Below are the code and all the weights of a small trained network. Each question names an input and a class and asks about switching units off, where a switched-off unit gives its printed mean instead of its output.

import numpy as np


def w(rows, s, z=0):
    codes = np.array(rows[::2]) - 128.0
    scale = np.full(codes.shape[1], s)
    scale[-1] = z or s
    return codes * scale


def f(y):
    return np.maximum(y, 0)


def log_softmax(a):
    a = a - a.max(-1, keepdims=True)
    return a - np.log(np.exp(a).sum(-1, keepdims=True))


def net(x, mask):
    res = np.array(x, float).reshape(1, 5) / 4 @ E
    y = f(res @ A[0][:, :-1].T + A[0][:, -1])
    res = res + np.where(mask, y, B[0][:, -1]) @ B[0][:, :-1]
    return log_softmax(res[-1] @ U[:, :-1].T + U[:, -1])


A, B = {}, {}
E = w([
[131,217,81,61,68,138,153],'x0',
[176,142,212,154,80,91,162],'x1',
[176,110,29,117,8,72,119],'x2',
[177,188,146,232,125,22,84],'x3',
[113,123,89,166,221,93,162],'x4',
],0.013)
A[0] = w([
[137,161,45,127,89,57,67,30],'n1',
[94,177,229,82,127,174,86,234],'n2',
[144,136,161,145,46,114,158,3],'n3',
[86,85,142,122,216,133,103,77],'n4',
[73,156,59,81,176,126,173,13],'n5',
[157,155,176,159,169,87,83,103],'n6',
[191,21,124,167,95,110,41,104],'n7',
[153,216,157,254,217,97,130,122],'n8',
],0.013,0.0028)
B[0] = w([
[81,215,108,236,157,11,205,200],'n1',
[122,93,223,159,7,54,63,202],'n2',
[70,164,142,168,213,143,114,174],'n3',
[106,123,222,183,212,162,225,202],'n4',
[202,116,81,168,100,244,88,183],'n5',
[172,134,52,150,60,27,59,194],'n6',
[177,13,63,55,66,177,119,190],'n7',
[67,4,157,37,26,2,162,250],'n8',
],0.0086,0.023)
U = w([
[190,115,157,87,109,186,115,72],'0',
[134,218,87,188,169,101,143,118],'1',
[118,75,97,146,149,215,94,121],'2',
[92,63,183,101,253,181,157,141],'3',
[52,102,227,162,171,80,162,179],'4',
[103,144,154,134,230,105,44,3],'5',
[132,81,148,131,22,53,136,168],'6',
],0.013,0.0075)

Each question gives the input, the list of numbers given to net, and the class t.
The units are the neurons (one row each of A and B). Each row of codes is followed by its name. A weight is (code - 128) times the scale printed after its matrix; where a second scale follows, it is the last column's (A, B and U).
mask holds one flag per neuron, in row order. A switched-off neuron (its flag False) gives its mean, the last column of its row in B, instead of its output. The means were averaged over made-up inputs and are rounded, as every weight is.
A unit's drop is (log p(t) with every unit on - log p(t) with that unit switched off) / (log p(t) with every unit on - log p(t) with every unit switched off).
The circuit of an input: a set's keep is (log p(t) with only the set's units on - log p(t) with every unit switched off) / (log p(t) with every unit on - log p(t) with every unit switched off). Starting from all 8 units, units are removed one at a time, each time the one whose removal leaves the highest keep (on an exact tie, the one counted first), for as long as the keep stays at least 0.8.
circuit, biggest first: the units of the circuit, biggest drop first
unit that matters most: the unit with the biggest drop
top k neurons: the k neurons with the biggest drops, biggest first
input [6,-8,8,-5,0], class 1: circuit, biggest first	n1; n8
input [4,-7,6,-1,-3], class 1: circuit, biggest first	n8; n1
input [-3,-7,8,-4,5], class 2: circuit, biggest first	n8
input [-2,-2,2,-2,0], class 2: circuit, biggest first	n8; n2
input [-3,1,2,-2,7], class 3: top 2 neurons	n2; n1
input [-1,-7,-6,-6,-8], class 4: circuit, biggest first	n2; n4; n8
input [-6,-7,2,-4,-4], class 3: circuit, biggest first	n6; n2
input [-6,-6,0,0,8], class 3: circuit, biggest first	n2; n1
input [3,1,-3,-2,5], class 3: circuit, biggest first	n1; n6; n8
input [-5,4,5,-7,7], class 3: circuit, biggest first	n8; n2
input [5,-3,-7,-7,6], class 3: top 3 neurons	n4; n6; n7
input [-7,-6,-6,-4,-3], class 3: top 3 neurons	n8; n1; n6
input [4,-8,1,4,5], class 1: top 2 neurons	n1; n2
input [7,-8,7,-1,-1], class 1: unit that matters most	n1
input [-6,-8,-5,0,5], class 3: top 3 neurons	n2; n1; n5
input [-5,-2,-7,1,-7], class 6: top 4 neurons	n2; n6; n3; n1
input [-5,1,-7,5,8], class 6: top 2 neurons	n8; n6
input [1,-8,-8,7,6], class 6: top 2 neurons	n8; n6
input [-8,-4,5,-8,4], class 3: top 2 neurons	n4; n6
input [5,1,-7,-1,5], class 6: circuit, biggest first	n2
input [-4,-6,2,-2,5], class 3: top 2 neurons	n4; n6
input [5,0,-8,1,2], class 6: top 2 neurons	n2; n8
input [-7,-5,-4,6,7], class 6: top 2 neurons	n8; n6
